Each noisy cloud is followed by the number of dimensions of the flat space through zero that it lies close to:
In the rows, zero is written as 128.

E (6 x 15):
[[130 125 119 131 121 128 131 136 125 132 132 118 123 128 141]
 [125 132 141 122 138 130 124 116 133 121 124 142 134 128 107]
 [135 116  89 148  95 125 139 161 119 149 144  85 104 128 193]
 [117 147 187  98 177 134 113  77 142  98 104 193 163 129  29]
 [132 120 105 139 109 126 135 146 123 140 138 104 116 129 164]
 [132 121 109 139 113 126 133 145 124 138 136 107 117 129 160]]
 -> 1

[[134 125 122 100 139 127 140 113 121 128 152 139 128 122 129]
 [122 132 160 199  89 117  94 176 141 123  69 104 117 152 125]
 [131 127 116 107 141 134 133 118 125 127 143 141 134 120 132]
 [119 130 137 158 118 125 116 147 132 126 100 113 126 135 130]
 [136 122  95  43 170 139 165  65 112 142 198 159 139  95 131]
 [127 133 137 149 117 124 118 136 131 126 113 118 123 140 126]]
 -> 1

[[160 109 169 168  84 153  78 117 142  85 146  89 130  86 118]
 [100 144  94  90 175 108 166 145 109 167 116 163 114 171 132]
 [131 121 132 142 112 129 127 123 133 118 126 127 146 116 139]
 [143 128 143 136 130 137 110 129 123 127 138 117 111 122 113]
 [112 121 115 141  95 111 137 120 150 114 108 120 173 114 157]
 [100 141  95 102 154 106 168 130 122 158 109 158 139 158 140]]
 -> 2

[[130 133  93 130 104 154 124 134 125  97 132 148 157 131 142]
 [112 115 152 125 135 125 130 134 141 151 130 104  94 118 108]
 [158 116 119 139 152 111 116  95 103 117 143 147 145 145 123]
 [103 134 160 117 126 125 140 148 149 160 115  96  95 112 122]
 [ 87 186 143 104  87 139 163 194 166 161  78 115 124 108 178]
 [138  94 111 138 132 143 111 108 122 101 155 129 128 131  96]]
 -> 3

V (6 x 15):
[[134 128 124 120 136 128 131 130 135 129 129 130 125 126 140]
 [174 116  96  84 183 117 165 145 172 169 132 135 111 112 210]
 [145 126 120 113 145 123 140 133 143 143 127 132 122 122 156]
 [168 119 101  90 174 120 164 144 164 167 128 134 114 114 204]
 [116 130 136 139 114 129 116 123 117 117 129 126 133 130 105]
 [106 134 145 150  99 135 109 118 105 107 130 122 136 136  88]]
 -> 1

C (6 x 15):
[[116 120 126 117 129 132 120 129 129 108 121 130 133 124 128]
 [116 140  10  90 150 151 111 101 100 145 122 148 134 111 185]
 [136 121 202 151 117 112 138 144 147 116 131 115 125 140  93]
 [138 133 154 147 124 121 137 132 134 141 133 120 124 135 115]
 [151 158  89 145 134 129 142 116 111 187 145 127 119 135 146]
 [134 122 180 144 120 117 134 141 142 119 128 120 124 134 104]]
 -> 2

P (6 x 15):
[[121 120 130 127 130 120 130 129 116 133 124 141 131 130 129]
 [ 72 100 111 139 105  99 112 189 161 167 102 132 151 134 122]
 [155 134 146 118 150 134 142  85  86 107 139 147 117 126 137]
 [201 164 152 111 159 163 149  48  83  78 161 127  98 119 136]
 [105 116 122 132 119 116 123 151 138 143 119 133 137 131 127]
 [109 119 122 132 120 119 123 147 138 141 121 130 135 132 126]]
 -> 2

N (6 x 15):
[[135 129 160 129 122 145 163 112 121 101 138 118 145 119 118]
 [143 113  85 148 135 104 107 153 131 135 117 120  88 149 102]
 [143 112  84 141 136 109 101 153 130 141 119 126  96 141 104]
 [162 129 131 131 134 146 152 139 135 110 131 123 133 113  91]
 [ 90 141 131  75 136 165 108 116 134 166 141 179 187  98 203]
 [101 127 157 139 119 108 132 100 113 123 128 111 125 144 149]]
 -> 3

F (6 x 15):
[[ 36 153 135 160 147 149 131 109 204 122 112 131 168 120 119]
 [ 97 136 129 140 134 138 131 122 154 127 125 126 139 124 125]
 [ 31 154 136 163 150 148 131 107 213 119 110 129 171 120 119]
 [146 123 128 120 124 123 129 133 113 129 130 133 119 129 131]
 [ 98 134 130 137 133 133 126 121 151 128 120 127 140 126 127]
 [109 133 129 136 129 133 128 124 144 129 125 127 135 129 124]]
 -> 1

[[103 122 129 132 142 134  96 143 135 121 138 127 140 155 117]
 [108 126 127 132 139 132 101 139 133 123 135 129 141 154 119]
 [110 126 124 133 137 132 104 138 133 124 138 128 138 147 119]
 [206 136 134 111  85 110 226  82 108 149  96 132  97  40 159]
 [ 96 123 125 133 149 136  82 146 138 119 145 127 143 168 116]
 [142 128 131 126 119 125 145 118 122 130 119 125 120 113 133]]
 -> 1

L (6 x 15):
[[166 109 130 147 124 125 103 110 100 104 119 159 128 117 121]
 [182 132 132 123 131 133  93 129 145  77 129 118 130 112 187]
 [132 114 139 149 113 118 130 112  95 152 121 159 137 127  92]
 [173 121 171 155  92 110 111 107  99 147 126 147 156 112 144]
 [ 98 125 136 137 117 120 151 125 111 176 126 136 136 136  91]
 [175 117 159 156  97 112 108 103  93 136 123 155 153 113 133]]
 -> 3

K (6 x 15):
[[145 142 161  72 132 111 204 152  90  85 129 123  94 107 153]
 [114 115 103 162 120 140  70 121 162 163 116 138 153 135 116]
 [123 123 123 133 125 131 115 130 138 137 121 132 132 125 127]
 [132 133 133 126 132 126 139 121 116 120 141 121 125 136 124]
 [126 132 114 173 139 137  95  84 129 142 165 112 150 170  95]
 [123 128 110 171 133 138  88  93 137 150 151 120 151 162  98]]
 -> 2

[[135 115  80 118 130 138 127 116 117 114 111 113 131 125 116]
 [151 193 194 156 123  91 114 174 118 171 142 158 117 140 137]
 [143 165 156 144 128 104 120 155 121 148 134 142 121 134 130]
 [138 106  49 107 131 141 125 112 109 106  96 104 138 121 110]
 [118  89  88 109 132 149 136  96 135  98 115 110 133 121 123]
 [122 144 179 141 126 119 131 144 137 142 146 141 125 131 139]]
 -> 2

[[128 143 105  83 124 121 174  70 177 137 143 139  87  94 141]
 [135 123 112 135 107 155 121 145 118 129 128 125 121 149 146]
 [119 129 134 139 133 121 128 136 132 128 137 124 119 124 140]
 [149 122 133 122 127 141 106 137  94 122  94 142 183 146  75]
 [133 130 119 120 121 138 134 121 132 129 131 130 120 131 134]
 [105 146 132 105 151  84 174  78 188 135 158 124  78  74 151]]
 -> 3

R (6 x 15):
[[124 130 125 130 131 134 126 124 128 130 135 127 129 124 121]
 [108 145 112 140 140 162 115  96 123 140 168 120 138 102  96]
 [ 94 159 101 149 150 183 106  77 121 149 196 117 146  83  70]
 [106 148 109 140 142 164 115  95 124 140 171 120 138  99  91]
 [150 107 146 115 113  91 141 162 133 114  83 136 118 158 164]
 [138 120 134 123 121 113 133 141 130 123 110 133 123 139 143]]
 -> 1

G (6 x 15):
[[129 182 164 148 162 164 103 167 115 148 148 178  97 157 130]
 [125  93 102 114  86 108 156  94 137 136 111  73 137 123 159]
 [136  69  92 106 123  96 137 101 130  70 111 120 166  72  62]
 [126 130 125 126 126 131 127 125 128 130 128 124 127 131 133]
 [128 130 130 134 137 131 123 132 127 127 131 139 131 127 120]
 [129 107 114 122 121 118 134 117 127 116 120 121 137 108 119]]
 -> 2

[[165 145  92 132 123 117 130 139 130 147 121  93 160 107  89]
 [130 128 126 128 131 125 130 124 123 130 126 129 119 125 130]
 [ 97 110 156 121 137 132 126 111 122 115 128 165  81 144 167]
 [176 130  83 120 146 100 137 109 121 158 101 118  91 104 107]
 [165 114  90 117 162  98 140  87 111 157  89 150  37 108 137]
 [111 132 143 130 116 140 123 142 132 116 141 126 155 137 128]]
 -> 2

D (6 x 15):
[[102 117 157 141 146 112  99  65 120 141 132 136  46 104 112]
 [120 122 133 131 128 125 120 121 130 124 131 132 116 123 130]
 [147 138 111 120 119 138 149 162 128 122 118 119 176 145 129]
 [ 81 100 101 143 139 113  90  75 164 147 172 145  62 103 156]
 [112 107 176 141 121 143 118 122 141 100 133 148 120 108 135]
 [120 119 102 134 124 133 128 138 151 127 145 133 141 131 151]]
 -> 3

T (6 x 15):
[[125 127 119 156 128 172 109  93 137 137 100 103 144 100 125]
 [118 116 140 113 102 135 140  99 142 132 133 131 126 118 136]
 [114 104 156  91  76 135 158  75 160 139 137 134 126 110 140]
 [125 123 130 140 118 155 122  95 141 137 115 117 139 104 128]
 [113 105 149 116  83 166 136  53 162 145 115 115 140  92 140]
 [141 151 101 160 176 124 103 178 101 120 119 122 129 142 116]]
 -> 2

U (6 x 15):
[[ 82 167 156 161 106 149  90 125 137 137 115 164 100 143  95]
 [ 96 170 121 143 131  68  88 143 136 102 121 152 129 165 104]
 [139 130 127 140 155 121 117 118 155 134 144 129 147 137 139]
 [123 125 162 149 121 212 128 100 148 170 130 140 112 107 130]
 [144 127 105 124 153  74 130 140 136 111 143 118 154 146 139]
 [126 142 123 138 143 100 116 132 144 124 136 133 140 143 127]]
 -> 3

[[101  94 125 155 120 156 141 117 106 104 104 156 156 115 139]
 [133 134 128 124 128 124 124 129 131 135 131 124 126 132 127]
 [ 81  66 127 176 110 176 158 108  91  85  84 176 178 111 148]
 [147 153 127 108 134 110 117 138 145 146 145 106 107 137 120]
 [149 157 128 104 136 106 118 139 147 150 146 103 105 136 119]]
 -> 1

[[129 127 130 129 129 127 128 127 130 128 127 129 128 126 128]
 [101 158 111 120 125 113 117 113 113 138 119 146 161 133 130]
 [ 98 162 109 120 125 114 112 115 112 139 115 145 160 135 130]
 [ 71 189  94 113 122  94 100 102 100 148 106 163 191 142 132]
 [110 148 118 126 127 116 117 121 121 134 120 137 147 130 131]
 [ 71 187  95 110 121  93 101 102  98 149 106 163 192 142 133]]
 -> 1

A (6 x 15):
[[125 125 121 134 130 126 130 129 124 117 122 133 122 131 128]
 [117 113 105 150 137 114 136 131 114  84 108 143 112 141 123]
 [142 145 154  99 116 147 119 123 145 181 151 106 146 112 131]
 [152 155 172  83 108 158 114 121 155 217 169  94 159 102 132]
 [147 153 164  87 113 155 113 119 152 203 160  99 156 106 130]
 [131 128 134 123 126 132 127 126 132 136 131 125 130 125 130]]
 -> 1

Z (6 x 15):
[[ 82 129  90 165 189  89 111  96  89  96 139 206 101  97  92]
 [105 127 109 145 157 111 120 111 109 113 133 166 114 112 111]
 [120 128 121 133 139 121 126 125 122 123 130 140 125 123 122]
 [148 128 142 112 103 145 135 141 144 141 123  92 141 141 145]
 [161 130 159  98  82 154 140 153 157 151 118  67 148 152 155]
 [132 128 131 124 122 131 130 130 132 131 126 120 131 131 131]]
 -> 1

[[150 148 101 139 173 129 136 135 182 115 163 121 125 141 161]
 [179  97 138 139 100 140 161 114 134 164 139  98 153 170 155]
 [151 115  57 134 164 129 150 136 177 129 160 117 150 170 197]
 [142 130 127 131 140 131 137 126 144 130 141 121 131 140 142]
 [137 118 169 127  98 132 131 118 104 140 115 121 133 126 104]
 [122 120  91 124 141 125 129 135 136 124 135 129 133 137 151]]
 -> 3

[[128 132 126 153 139 131 110 155 117 126 130 135 142 132 126]
 [133 125 135  81 112 126 160  79 152 135 122 115 104 123 130]
 [122 135 131  94 131 132 171  86 151 144 122 119 121 112 125]
 [108 154 103 205 196 145 116 190 106 140 128 161 202 111 122]
 [141 117 143  81  93 118 130  97 143 119 127 114  87 138 132]
 [129 127 131 130 131 128 125 127 130 132 126 128 130 127 127]]
 -> 2

[[ 95 117  97 114 118 100 125 139 108 121 112 147 150 168 102]
 [117 123 118 122 125 120 126 132 123 124 125 135 132 138 120]
 [125 124 125 126 126 125 129 130 127 131 125 131 129 129 125]
 [132 130 134 131 128 133 128 126 129 131 131 126 125 120 131]
 [129 131 129 130 128 129 129 128 129 129 130 128 126 125 129]
 [ 52 101  57  93 106  62 120 154  82 109  87 180 172 219  70]]
 -> 1

M (6 x 15):
[[ 87 126  85 127 146 107 127 140 114 107 135 157 145 115 128]
 [178 132 185 131 102 152 129 111 143 159 119  90 110 146 126]
 [101 128 100 128 141 115 129 137 120 112 131 144 139 120 130]
 [ 66 128  61 127 158  96 127 150 109  92 138 172 153 108 134]
 [119 128 120 128 131 123 128 133 125 124 126 134 131 126 127]
 [182 129 191 130 105 153 124 112 147 158 121  90 108 143 124]]
 -> 1

S (6 x 15):
[[128 137 124 137 119 107 141 126 120 129 125 149 114 119 121]
 [135  92 129 104 160 200  93 137 151 125 137  58 173 161 149]
 [127 152 130 146 110  80 151 125 118 132 120 171  98 110 115]
 [130 122 129 128 130 137 124 130 130 127 132 122 132 136 134]
 [134  95 131 109 152 187  98 136 136 126 137  77 164 157 142]
 [133 101 130 114 148 176 108 133 139 126 137  84 157 150 135]]
 -> 1

X (6 x 15):
[[133 142 126 131 123 129 122 113 129 114 158 137 149 126 134]
 [104  69 123 135 153 135 141 188 122 181   5  96  54 147  99]
 [127 130 127 126 131 126 128 134 124 126 125 127 121 132 130]
 [126 127 130 129 131 127 126 126 128 130 128 123 132 134 132]
 [140 153 128 124 108 122 120  92 130  99 195 148 169 116 142]
 [130 128 124 129 128 127 131 128 126 126 132 132 133 127 129]]
 -> 1

W (6 x 15):
[[109 142 178 181 115  93 146 134 147 108 136 124 118 136 121]
 [133 122 109 109 133 141 121 125 122 136 126 130 131 124 129]
 [ 97 153 213 215 108  66 159 138 158  94 143 120 109 140 119]
 [125 129 133 133 126 124 130 127 130 127 128 128 126 129 128]
 [127 127 122 122 130 133 128 126 126 130 127 129 131 127 128]
 [106 146 187 190 112  85 151 134 150 106 138 124 114 140 119]]
 -> 1

[[156 128 103 127 124 134 133 121 108 151 109 121 142 138 119]
 [ 37 132 192 125 130 117 137 139 194  61 182 152  88  99 153]
 [ 76 130 159 129 131 117 130 135 158  84 160 138 102 109 141]
 [148 124 111 133 125 133 125 122 111 145 113 125 139 134 122]
 [104 132 142 128 127 126 128 127 143 112 142 133 116 126 137]
 [ 96 128 150 126 129 122 130 128 147 104 148 133 113 119 138]]
 -> 1

[[127 127 128 128 130 127 130 131 127 126 129 128 127 128 130]
 [123 132 123 137 142 132 134 133 124 123 125 129 136 123 131]
 [178 108 181  77  42  82 108  79 159 163 166 122  70 168 128]
 [113 133 111 143 155 140 137 143 118 117 115 130 146 113 130]
 [126 129 127 130 133 133 131 132 129 129 127 128 129 125 129]
 [164 113 163  90  67  97 113  96 148 152 155 123  88 157 126]]
 -> 1

H (6 x 15):
[[109 131 127  83 139 161  95 127 125 123 139 121 122 132  80]
 [124 125 128 118 132 135 121 127 129 127 131 124 127 130 119]
 [136 200 107 224  62  69 150 164 115 134  70 189 165 121 157]
 [126 140 124 137 119 123 125 135 125 127 119 137 134 128 124]
 [116 168 116 137 106 126 113 146 121 125 107 151 142 126 105]
 [131 119 130 127 133 126 133 126 130 131 132 124 125 129 135]]
 -> 2

Q (6 x 15):
[[134 128 123 114 120 120 134 120 129 132 117 127 136 137 127]
 [152 133 117  76  98 104 147 100 135 148  93 131 157 160 129]
 [ 95 124 146 198 171 162 102 167 114  98 178 124  88  87 124]
 [137 127 126 110 120 120 136 120 129 133 117 128 135 137 127]
 [156 128 113  72  96 100 148  96 136 153  87 135 159 161 131]
 [147 129 121  87 104 112 141 106 135 143 102 132 153 150 128]]
 -> 1

Y (6 x 15):
[[168 127 117 161 136 164 148 110 123  93 144 122 118 117 160]
 [121 122 127 114 121 113 117 139 136 147 115 135 130 136 114]
 [172 113 117 150 111 150 143 118 121 132 126 134 116 138 139]
 [151 120 123 142 129 147 137 117 125 121 133 128 125 132 140]
 [ 71 134 144  79 117  73  89 152 144 182  98 139 145 146  77]
 [125 111 135 101 100  94 101 143 140 192  88 147 129 163  87]]
 -> 2

B (6 x 15):
[[118 135 110 135 128 117 123 125 114 139 137 152 107 123 117]
 [115 138 103 143 123 116 123 125 105 141 138 160  95 112 113]
 [147 119 167 111 130 149 134 128 165 103 113  72 179 142 151]
 [136 120 145 118 129 137 131 129 140 120 123 112 147 137 135]
 [158 107 190  98 129 166 140 135 181  95 107  46 207 158 162]
 [128 129 127 127 130 126 129 130 127 130 129 130 125 122 126]]
 -> 1

J (6 x 15):
[[126 139 124 103 103 148  87 135 112 156 121 115 132 128 134]
 [133 136 126 107 107 130 107 128 136 143 128 137 138 119 130]
 [138 104 139  85  45 174  72 129  98 165 130 147 130 170 132]
 [127 148 119 140 163  99 154 128 152 114 127 122 136  98 125]
 [116 147 119 151 176 115 135 135 126 123 123  95 117 107 128]
 [130 152 118 135 173  82 163 122 170 111 129 132 145  81 124]]
 -> 3

[[152 118 149 120 130 151 141  87 112 117 134 131 130 179 126]
 [ 94 143  93 133 123  96 106 191 150 149 112 125 128  51 133]
 [144 125 141 128 128 140 138 105 116 119 135 129 131 158 129]
 [105 135 105 128 123 112 118 162 140 135 119 127 128  81 131]
 [148 119 152 125 129 151 141 100 112 117 135 129 130 171 127]
 [ 95 139  94 141 122  99 109 183 153 146 116 127 125  57 129]]
 -> 1

[[111 127 133 139 144 138 126 133 138 143 134 117 107 128 142]
 [ 98 179 138 117 136  82 128 131 155 163 112 110 159 130 145]
 [116 122 135 141 140 143 125 132 134 137 135 120 104 129 137]
 [115  99 132 151 144 159 121 131 137 139 145 118  85 128 143]
 [123  76 131 155 141 182 120 132 125 124 152 129  69 126 138]
 [ 67 162 140 144 167 110 119 138 177 187 132  86 100 135 169]]
 -> 2

[[118 113 145 103 128 121 111 127 135 151 130 124 166 134 133]
 [132 147 115 156 103 141 151 119 129  99 139 121  83 129 140]
 [139 140 111 151 134 135 143 132 120 110 124 132  96 121 123]
 [ 97 151 146 151  25 159 163  85 164  94 176  90  80 161 191]
 [115 118 145 109 121 126 116 122 138 145 133 123 156 137 139]
 [136 127 119 133 149 123 127 137 117 128 118 138 124 117 114]]
 -> 2

[[127 145 125 114 121 128 110 119 114 126 117 140 135 116 107]
 [121 126 129 131 136 127 141 132 126 131 133 116 126 135 134]
 [114 117 129 135 145 124 144 136 135 129 138 110 128 143 133]
 [116 148 125 109 137 132 124 124 101 141 120 126 131 127  99]
 [153 149 127 154  69 145 102 131 116 159 129 118 112 113 183]
 [ 56 172 133  97 213 124 169 127  75 167 123  92 141 159  56]]
 -> 3

Vasa (6 x 15):
[[147 183  99  95 206 111 144 143 138 133 164  82 151 118 122]
 [109  68 159 163  43 148 114 112 114 117  94 179 100 141 134]
 [138 167 110 108 184 116 139 137 137 132 150  96 143 121 125]
 [121 101 140 142  93 135 125 123 123 129 113 148 115 132 129]
 [130 131 127 127 128 129 127 129 127 129 126 128 131 124 129]
 [124 123 132 132 118 133 127 126 127 126 122 133 126 132 130]]
 -> 1

[[116 109 180 126 176 141 144 121 101 146 145 161 140 184 127]
 [131 137 103 129 103 121 123 129 138 122 118 114 125 102 131]
 [139 150  68 129  72 107 109 134 157 106 108  88 115  60 132]
 [122 116 159 126 161 138 139 125 110 141 139 147 134 163 127]
 [121 122 151 127 151 137 137 126 117 137 136 143 133 153 126]
 [139 146  82 130  85 112 118 134 151 112 109 100 115  77 126]]
 -> 1

Kamoz (6 x 15):
[[ 89  93 143  83 124 145 168 124  94 149 132  93 145 170  87]
 [162 163 117 161 131 117  77 130 162 117 122 150 102  89 149]
 [122 133 137 129 127 134 112 122 138 137 123 110 118 125 113]
 [105 107 136 102 128 137 154 131 113 138 132 107 138 150 103]
 [138 150 143 131 134 130  78 125 152 140 121 106 100 102 110]
 [117 132 150 108 134 145  86 120 139 159 121  72 101 127  79]]
 -> 2

falil (6 x 15):
[[ 82 148 148 139 144 113 119 146 120 125 101 134 135 137 128]
 [ 96 143 142 136 140 116 124 140 122 128 112 131 133 133 130]
 [187 100 103 114 106 149 136 108 140 133 159 123 117 116 128]
 [ 88 148 147 140 144 115 123 142 120 126 106 132 134 137 130]
 [238  76  81 101  82 165 144  87 149 138 186 119 109 106 125]
 [116 132 132 131 132 123 127 131 125 126 118 128 130 130 130]]
 -> 1

pota (6 x 15):
[[100 128 164 172 156 188 145  91 102 133 125 116  86  69 122]
 [124 126 112 138 109 129 132 101 118 131 131 128 147 128 141]
 [131 122 143 120 142 117 116 166 137 125 116 129 111 128 125]
 [123  97 122 127 105  81  99 189 130 114  87 128 124 127 158]
 [137 140 113 118 121 127 134 105 131 130 147 132 150 145 125]
 [164 148 129  76 147 103 124 165 165 131 152 138 143 178  95]]
 -> 3

degav (6 x 15):
[[135 139 121 140 154 100 120 126 131 146 132 142 135 132 127]
 [150 124 124 143 215  45  92 134 145 142 160 141 129 149 138]
 [140 119 103 148 142 158 135 114 134 129 145 143 133 141 136]
 [122 110 157  95 105 125 124 143 121 107 122  99 108 119 130]
 [106 124 147 100  52 185 157 128 113 105 100 102 119 103 120]
 [137 125 107 153 155 135 128 118 134 134 146 147 137 144 135]]
 -> 3
